14; 13; 4; -7; 12; -3; 1; -7
13; -26; -4; -1; -21; -2; -5; -7
-18; 0; -16; 12; 0; 17; -6; -3
-19; -8; 3; 12; -10; -1; -2; -6
35; -4; 12; -3; 12; 3; -1; 11
-10; 2; 8; 1; -12; 7; -4; 0
->
-10; 2; 8; 1; -12; 7; -4; 0
35; -4; 12; -3; 12; 3; -1; 11
-19; -8; 3; 12; -10; -1; -2; -6
-18; 0; -16; 12; 0; 17; -6; -3
13; -26; -4; -1; -21; -2; -5; -7
14; 13; 4; -7; 12; -3; 1; -7

-8; 12; 3; -3; 5; -11; -17; 1; -7; -1; -4; -19; 0
-9; 14; 3; -4; 8; -12; -16; 1; -7; -3; -4; -15; 1
-31; 7; 20; 2; 9; -14; 18; 11; 11; 4; -4; 1; 5
->
-31; 7; 20; 2; 9; -14; 18; 11; 11; 4; -4; 1; 5
-9; 14; 3; -4; 8; -12; -16; 1; -7; -3; -4; -15; 1
-8; 12; 3; -3; 5; -11; -17; 1; -7; -1; -4; -19; 0

23; 19; 19; -20; -20; 21; 21; -20; -21; 22; -21; -20
28; 3; 6; -20; -20; 20; 26; -20; -21; 33; -21; -20
->
28; 3; 6; -20; -20; 20; 26; -20; -21; 33; -21; -20
23; 19; 19; -20; -20; 21; 21; -20; -21; 22; -21; -20

8; 18; -9; 5; 10; 3; -7; -11; -23; -4; -23; -9; 9
8; 14; -10; 5; 34; -2; 4; -18; -5; -12; 3; 4; 3
12; 12; -14; 0; 32; 2; 2; -7; -5; -13; -1; 6; 3
7; 9; -23; 14; 20; 6; 6; -3; -17; -12; -6; -3; -16
->
7; 9; -23; 14; 20; 6; 6; -3; -17; -12; -6; -3; -16
12; 12; -14; 0; 32; 2; 2; -7; -5; -13; -1; 6; 3
8; 14; -10; 5; 34; -2; 4; -18; -5; -12; 3; 4; 3
8; 18; -9; 5; 10; 3; -7; -11; -23; -4; -23; -9; 9

3; 3; 5; 1; -12; -24
-4; 2; -1; -5; 11; 20
5; 4; 3; 1; -12; -27
2; -1; 3; 3; -13; -20
-5; -3; -3; -4; 12; 25
7; 6; 2; -1; -13; -27
5; 4; 1; 1; -13; -22
5; 3; 2; -2; -8; -26
->
5; 3; 2; -2; -8; -26
5; 4; 1; 1; -13; -22
7; 6; 2; -1; -13; -27
-5; -3; -3; -4; 12; 25
2; -1; 3; 3; -13; -20
5; 4; 3; 1; -12; -27
-4; 2; -1; -5; 11; 20
3; 3; 5; 1; -12; -24

8; 19; -3; -2; -10; 4; 2
10; 19; 2; -2; -5; -2; 1
-3; 4; -6; -27; -2; 8; -6
16; 9; 14; 1; 3; 4; -11
->
16; 9; 14; 1; 3; 4; -11
-3; 4; -6; -27; -2; 8; -6
10; 19; 2; -2; -5; -2; 1
8; 19; -3; -2; -10; 4; 2

2; 8; 13; 13; 10; 5; -1; -4; -9; -12; -13
7; 10; 2; -10; -8; 4; 11; 8; -5; -10; -2
-3; 8; 14; 16; 15; 9; -1; -9; -15; -16; -13
20; 20; 10; -3; -14; -21; -17; -6; 8; 17; 20
9; 13; 10; 2; -8; -13; -10; -5; 6; 13; 12
10; 3; -12; 0; 12; -6; -9; 9; 8; -11; -2
19; -8; -26; -10; 19; 22; -6; -25; -11; 19; 23
->
19; -8; -26; -10; 19; 22; -6; -25; -11; 19; 23
10; 3; -12; 0; 12; -6; -9; 9; 8; -11; -2
9; 13; 10; 2; -8; -13; -10; -5; 6; 13; 12
20; 20; 10; -3; -14; -21; -17; -6; 8; 17; 20
-3; 8; 14; 16; 15; 9; -1; -9; -15; -16; -13
7; 10; 2; -10; -8; 4; 11; 8; -5; -10; -2
2; 8; 13; 13; 10; 5; -1; -4; -9; -12; -13
---
-33; 8; -29; -20; 25
-8; 6; -5; -4; 10
->
25; -4

12; 10; 3
29; -18; 0
12; -31; 18
-31; -27; -9
-10; 26; 18
->
3; -18; 12

17; 14; 28
28; 26; 15
33; 30; 18
11; 6; 25
22; 23; 14
->
28; 26; 33

1; -21; -29
-4; 11; 31
->
-29; 11

29; 14; 19
19; 32; 24
-11; -21; -10
19; 29; 21
->
19; 32; -11

12; -20; 7; 15; -2
13; -29; -6; 1; -10
->
-2; 1

-35; 9
-22; -19
->
9; -22
